Below is a small trained network, with its code and all its weights. Each question gives an input and a class and asks what happens when units are switched off, that is, made to give their printed mean instead of their output.

import numpy as np


def w(rows, s, z=0):
    codes = np.array(rows[::2]) - 128.0
    scale = np.full(codes.shape[1], s)
    scale[-1] = z or s
    return codes * scale


def f(y):
    return np.maximum(y, 0)


def log_softmax(a):
    a = a - a.max(-1, keepdims=True)
    return a - np.log(np.exp(a).sum(-1, keepdims=True))


def net(x, mask):
    res = np.array(x, float).reshape(1, 4) / 4 @ E
    y = f(res @ A[0][:, :-1].T + A[0][:, -1])
    res = res + np.where(mask, y, B[0][:, -1]) @ B[0][:, :-1]
    return log_softmax(res[-1] @ U[:, :-1].T + U[:, -1])


A, B = {}, {}
E = w([
[23,197,137,136,205,202],'x0',
[106,162,127,96,146,11],'x1',
[129,124,122,131,129,127],'x2',
[192,212,129,203,124,119],'x3',
],0.012)
A[0] = w([
[163,43,124,126,57,65,120],'N1',
[225,52,122,138,116,221,100],'N2',
[228,124,120,171,53,103,100],'N3',
[152,139,71,51,168,2,81],'N4',
[44,199,137,117,101,16,66],'N5',
[121,157,128,87,79,106,250],'N6',
[88,99,96,178,15,233,37],'N7',
[208,240,113,250,63,95,64],'N8',
[231,71,112,75,41,104,73],'N9',
[75,16,93,53,82,104,54],'N10',
],0.0089,0.012)
B[0] = w([
[87,185,118,136,145,175,216],'N1',
[190,119,202,159,133,64,196],'N2',
[118,195,117,113,168,218,206],'N3',
[184,78,199,180,189,155,194],'N4',
[175,128,226,186,178,160,178],'N5',
[194,123,63,102,53,207,249],'N6',
[182,128,233,144,195,87,163],'N7',
[26,58,254,55,22,57,221],'N8',
[59,185,100,154,205,162,211],'N9',
[65,100,214,85,61,95,190],'N10',
],0.0099,0.012)
U = w([
[37,252,126,126,178,156,88],'0',
[66,111,159,77,80,99,108],'1',
[201,144,167,153,158,117,77],'2',
[141,168,125,104,105,137,251],'3',
[198,164,34,106,56,121,178],'4',
[123,140,20,167,143,35,88],'5',
],0.015,0.016)

Each question gives the input, the list of numbers given to net, and the class t.
The units are the neurons (one row each of A and B). Each row of codes is followed by its name. A weight is (code - 128) times the scale printed after its matrix; where a second scale follows, it is the last column's (A, B and U).
mask holds one flag per neuron, in row order. A switched-off neuron (its flag False) gives its mean, the last column of its row in B, instead of its output. The means were averaged over made-up inputs and are rounded, as every weight is.
A unit's drop is (log p(t) with every unit on - log p(t) with that unit switched off) / (log p(t) with every unit on - log p(t) with every unit switched off).
The circuit of an input: a set's keep is (log p(t) with only the set's units on - log p(t) with every unit switched off) / (log p(t) with every unit on - log p(t) with every unit switched off). Starting from all 10 units, units are removed one at a time, each time the one whose removal leaves the highest keep (on an exact tie, the one counted first), for as long as the keep stays at least 0.8.
circuit, biggest first: the units of the circuit, biggest drop first
most important unit: the unit with the biggest drop
top k neurons: the k neurons with the biggest drops, biggest first
drop of u: that unit's drop, to one decimal
input [2,7,-4,3], class 2: most important unit -> N5
input [-6,-3,4,6], class 0: top 2 neurons -> [N3 N9]
input [4,0,-6,0], class 3: top 4 neurons -> [N9 N1 N3 N8]
input [-5,-4,3,-5], class 0: circuit, biggest first -> [N9 N1]
input [0,5,5,4], class 2: top 3 neurons -> [N5 N4 N10]
input [-6,-8,-3,-1], class 2: top 2 neurons -> [N2 N7]
input [-7,5,2,-6], class 0: top 3 neurons -> [N9 N1 N8]
input [-1,5,8,-4], class 3: top 2 neurons -> [N8 N2]
input [-4,1,2,2], class 0: top 3 neurons -> [N9 N3 N1]
input [-3,-7,6,-6], class 2: top 3 neurons -> [N8 N2 N7]
input [-7,-2,3,-5], class 0: top 2 neurons -> [N9 N1]
input [-6,0,-4,-5], class 0: top 3 neurons -> [N9 N1 N8]
input [5,-6,-4,-3], class 2: top 4 neurons -> [N7 N9 N8 N1]
input [-2,-6,5,3], class 2: circuit, biggest first -> [N2]
input [-6,3,3,-4], class 0: top 3 neurons -> [N9 N1 N8]
input [4,-6,-5,-2], class 2: top 2 neurons -> [N7 N8]
input [-8,-5,0,3], class 0: top 2 neurons -> [N9 N3]
input [-5,0,6,6], class 1: drop of N8 -> 2.6
input [5,-3,-2,7], class 1: drop of N9 -> 0.1
input [1,3,-8,-3], class 3: most important unit -> N8
input [-2,7,4,-3], class 2: drop of N8 -> 0.1
input [-3,1,-3,2], class 4: drop of N6 -> 0.2
